Here is a tiny trained network, its code and every weight. The questions are about switching its units off for an input and a class, where a switched-off unit gives its printed mean instead of its output.

import numpy as np


def w(rows, s, z=0):
    codes = np.array(rows[::2]) - 128.0
    scale = np.full(codes.shape[1], s)
    scale[-1] = z or s
    return codes * scale


def norm(h):
    return h / np.sqrt((h * h).mean(-1, keepdims=True) + 1e-5)


def f(y):
    return y / 2 * (1 + np.tanh(0.7978845608 * (y + 0.044715 * y**3)))


def log_softmax(a):
    a = a - a.max(-1, keepdims=True)
    return a - np.log(np.exp(a).sum(-1, keepdims=True))


def net(x, mask):
    res = np.array(x, float).reshape(1, 5) / 4 @ E
    u = 0
    for l in range(2):
        y = f(norm(res) @ A[l][:, :-1].T + A[l][:, -1])
        res = res + np.where(mask[u : u + 4], y, B[l][:, -1]) @ B[l][:, :-1]
        u += 4
    return log_softmax(norm(res)[-1] @ U[:, :-1].T + U[:, -1])


A, B = {}, {}
E = w([
[196,42,116,10,131,155,73],'x0',
[147,135,229,97,159,165,77],'x1',
[123,254,132,91,148,123,125],'x2',
[125,117,151,79,108,161,192],'x3',
[121,186,133,89,94,119,192],'x4',
],0.0088)
A[0] = w([
[76,181,197,100,72,84,253,60],'0.n1',
[119,15,85,221,29,18,95,250],'0.n2',
[156,184,137,49,182,55,159,139],'0.n3',
[65,39,233,121,194,75,153,175],'0.n4',
],0.006,0.0012)
B[0] = w([
[117,45,113,116,154,141,35,210],'0.n1',
[152,239,97,135,181,197,17,253],'0.n2',
[2,27,54,123,79,131,35,168],'0.n3',
[190,142,160,156,210,159,30,179],'0.n4',
],0.0081,0.0048)
A[1] = w([
[62,254,110,238,158,74,100,251],'1.n1',
[73,103,105,140,157,106,124,188],'1.n2',
[152,166,154,83,121,143,189,5],'1.n3',
[82,152,131,173,201,95,12,222],'1.n4',
],0.0091,0.0028)
B[1] = w([
[166,44,125,214,62,254,86,245],'1.n1',
[184,115,21,141,6,109,241,146],'1.n2',
[183,225,210,72,147,130,196,120],'1.n3',
[150,49,27,132,103,212,129,244],'1.n4',
],0.0065,0.013)
U = w([
[45,175,61,56,127,127,162,21],'0',
[88,78,46,43,72,89,185,128],'1',
[25,254,120,171,181,47,121,5],'2',
[109,145,156,132,185,74,197,5],'3',
[104,91,15,186,83,238,96,251],'4',
[159,54,128,84,138,179,91,138],'5',
[162,141,180,111,145,7,182,5],'6',
],0.0077,0.0028)

Each question gives the input, the list of numbers given to net, and the class t.
The units are the neurons (one row each of A and B). Each row of codes is followed by its name. A weight is (code - 128) times the scale printed after its matrix; where a second scale follows, it is the last column's (A, B and U).
mask holds one flag per neuron, layer by layer. A switched-off neuron (its flag False) gives its mean, the last column of its row in B, instead of its output. The means were averaged over made-up inputs and are rounded, as every weight is.
A unit's drop is (log p(t) with every unit on - log p(t) with that unit switched off) / (log p(t) with every unit on - log p(t) with every unit switched off).
The circuit of an input: a set's keep is (log p(t) with only the set's units on - log p(t) with every unit switched off) / (log p(t) with every unit on - log p(t) with every unit switched off). Starting from all 8 units, units are removed one at a time, each time the one whose removal leaves the highest keep (on an exact tie, the one counted first), for as long as the keep stays at least 0.8.
units of the circuit, in order: the units of the circuit, biggest drop first
unit that matters most: the unit with the biggest drop
k most important neurons: the k neurons with the biggest drops, biggest first
top k neurons in layer l: the k neurons of layer l with the biggest drops, biggest first
input [0,-8,-4,4,7], class 1: units of the circuit, in order -> (1.n1; 1.n4)
input [1,-7,8,6,-5], class 1: unit that matters most -> 0.n2
input [2,-2,3,5,-2], class 1: units of the circuit, in order -> (1.n1; 0.n2; 1.n4)
input [8,-5,7,1,8], class 0: 2 most important neurons -> (1.n1; 1.n4)
input [3,4,8,1,-3], class 0: units of the circuit, in order -> (1.n1; 0.n2)
input [6,-8,0,1,1], class 1: 2 most important neurons -> (1.n1; 1.n4)
input [3,-7,4,6,8], class 1: units of the circuit, in order -> (1.n1; 0.n2)
input [0,5,-2,4,-1], class 5: units of the circuit, in order -> (1.n1; 0.n2; 1.n4)
input [6,2,3,2,7], class 0: units of the circuit, in order -> (1.n1; 1.n4)
input [-1,-1,-1,6,1], class 1: 4 most important neurons -> (1.n1; 0.n2; 1.n4; 1.n2)
input [7,0,7,-1,2], class 0: 4 most important neurons -> (1.n1; 1.n4; 0.n1; 0.n4)
input [-2,6,-6,7,5], class 5: top 2 neurons in layer 0 -> (0.n1; 0.n4)
input [8,-6,5,8,-8], class 1: 4 most important neurons -> (1.n1; 0.n2; 1.n4; 0.n4)
input [4,-3,1,7,-2], class 1: 3 most important neurons -> (1.n1; 0.n2; 1.n4)
input [5,-8,3,2,0], class 1: 2 most important neurons -> (1.n1; 1.n4)
input [-1,-7,0,4,7], class 1: top 2 neurons in layer 0 -> (0.n2; 0.n1)
